Below is a small trained network, with its code and all its weights. Each question gives an input and a class and asks what happens when units are switched off, that is, made to give their printed mean instead of their output.

import numpy as np


def w(rows, s, z=0):
    codes = np.array(rows[::2]) - 128.0
    scale = np.full(codes.shape[1], s)
    scale[-1] = z or s
    return codes * scale


def norm(h):
    return h / np.sqrt((h * h).mean(-1, keepdims=True) + 1e-5)


def f(y):
    return np.maximum(y, 0)


def log_softmax(a):
    a = a - a.max(-1, keepdims=True)
    return a - np.log(np.exp(a).sum(-1, keepdims=True))


def net(x, mask):
    res = np.array(x, float).reshape(1, 5) / 4 @ E
    u = 0
    for l in range(2):
        y = f(norm(res) @ A[l][:, :-1].T + A[l][:, -1])
        res = res + np.where(mask[u : u + 10], y, B[l][:, -1]) @ B[l][:, :-1]
        u += 10
    return log_softmax(norm(res)[-1] @ U[:, :-1].T + U[:, -1])


A, B = {}, {}
E = w([
[57,104,180,32,143,129,152],'x0',
[41,120,131,149,123,113,169],'x1',
[142,169,62,134,98,51,5],'x2',
[160,162,78,134,178,128,140],'x3',
[172,198,130,199,100,139,123],'x4',
],0.0011)
A[0] = w([
[135,158,145,165,115,145,159,77],'L0N0',
[122,182,85,113,152,60,72,88],'L0N1',
[38,164,121,185,78,105,144,112],'L0N2',
[1,128,141,141,100,118,149,43],'L0N3',
[160,120,61,167,146,164,157,65],'L0N4',
[160,129,124,142,91,116,65,50],'L0N5',
[128,128,129,133,134,130,123,110],'L0N6',
[156,115,135,173,64,124,54,6],'L0N7',
[105,97,175,36,102,139,108,75],'L0N8',
[112,60,193,152,127,171,196,140],'L0N9',
],0.002,0.0012)
B[0] = w([
[155,123,197,128,108,154,131,154],'L0N0',
[166,182,62,167,37,196,60,195],'L0N1',
[132,87,222,28,191,139,149,186],'L0N2',
[65,58,204,29,196,42,167,190],'L0N3',
[122,98,240,109,103,140,154,158],'L0N4',
[115,135,53,150,68,83,82,165],'L0N5',
[134,128,132,121,120,129,131,128],'L0N6',
[143,158,5,122,36,33,41,167],'L0N7',
[47,66,176,80,207,66,210,199],'L0N8',
[165,197,36,138,93,110,38,250],'L0N9',
],0.0017,0.0016)
A[1] = w([
[142,176,85,128,120,93,24,38],'L1N0',
[17,142,154,185,103,97,154,119],'L1N1',
[185,118,107,99,155,153,110,77],'L1N2',
[153,162,183,157,109,166,153,36],'L1N3',
[139,80,136,8,156,145,117,58],'L1N4',
[55,97,183,68,120,114,128,107],'L1N5',
[71,124,123,90,185,177,197,243],'L1N6',
[6,79,121,147,161,132,178,164],'L1N7',
[45,106,190,64,132,102,118,58],'L1N8',
[167,128,91,191,159,117,150,3],'L1N9',
],0.0024,0.00057)
B[1] = w([
[99,147,40,165,27,100,56,225],'L1N0',
[102,69,213,4,231,122,153,190],'L1N1',
[68,144,166,150,96,122,156,158],'L1N2',
[162,140,162,159,189,169,169,164],'L1N3',
[5,72,191,78,167,42,183,225],'L1N4',
[74,72,181,55,218,92,187,244],'L1N5',
[104,115,34,130,67,70,24,252],'L1N6',
[96,46,56,71,122,66,60,240],'L1N7',
[50,77,221,40,233,114,220,246],'L1N8',
[114,79,185,87,153,184,181,158],'L1N9',
],0.002)
U = w([
[151,177,9,173,34,83,7,189],'0',
[10,53,187,2,197,64,163,186],'1',
[214,161,201,204,158,248,229,3],'2',
],0.0061,0.0015)

Each question gives the input, the list of numbers given to net, and the class t.
The units are the neurons (one row each of A and B). Each row of codes is followed by its name. A weight is (code - 128) times the scale printed after its matrix; where a second scale follows, it is the last column's (A, B and U).
mask holds one flag per neuron, layer by layer. A switched-off neuron (its flag False) gives its mean, the last column of its row in B, instead of its output. The means were averaged over made-up inputs and are rounded, as every weight is.
A unit's drop is (log p(t) with every unit on - log p(t) with that unit switched off) / (log p(t) with every unit on - log p(t) with every unit switched off).
The circuit of an input: a set's keep is (log p(t) with only the set's units on - log p(t) with every unit switched off) / (log p(t) with every unit on - log p(t) with every unit switched off). Starting from the 12 units with the biggest drops (on a tie, the unit counted first), units are removed one at a time, each time the one whose removal leaves the highest keep (on an exact tie, the one counted first), for as long as the keep stays at least 0.8.
circuit, biggest first: the units of the circuit, biggest drop first
k most important neurons: the k neurons with the biggest drops, biggest first
k most important neurons of layer l: the k neurons of layer l with the biggest drops, biggest first
drop of u: that unit's drop, to one decimal
input [7,-2,7,3,-1], class 0: circuit, biggest first	[L0N1, L1N0]
input [-3,4,5,-3,-4], class 0: most important neuron	[L0N1]
input [1,-4,0,1,0], class 0: 3 most important neurons	[L1N8, L0N2, L0N3]
input [-4,2,-7,6,-3], class 0: 3 most important neurons	[L1N6, L1N8, L1N5]
input [0,1,-6,-1,2], class 2: 2 most important neurons of layer 0	[L0N8, L0N9]
input [0,2,-6,-5,7], class 2: 2 most important neurons of layer 0	[L0N9, L0N8]
input [6,4,5,6,3], class 0: 3 most important neurons	[L0N1, L0N8, L1N0]
input [7,-5,4,-7,7], class 0: 3 most important neurons of layer 1	[L1N0, L1N4, L1N1]
input [-3,-1,4,-1,-8], class 0: drop of L0N1	0.1
input [0,6,-6,7,6], class 2: drop of L1N8	0.2
input [2,8,8,8,-4], class 0: drop of L0N1	0.9
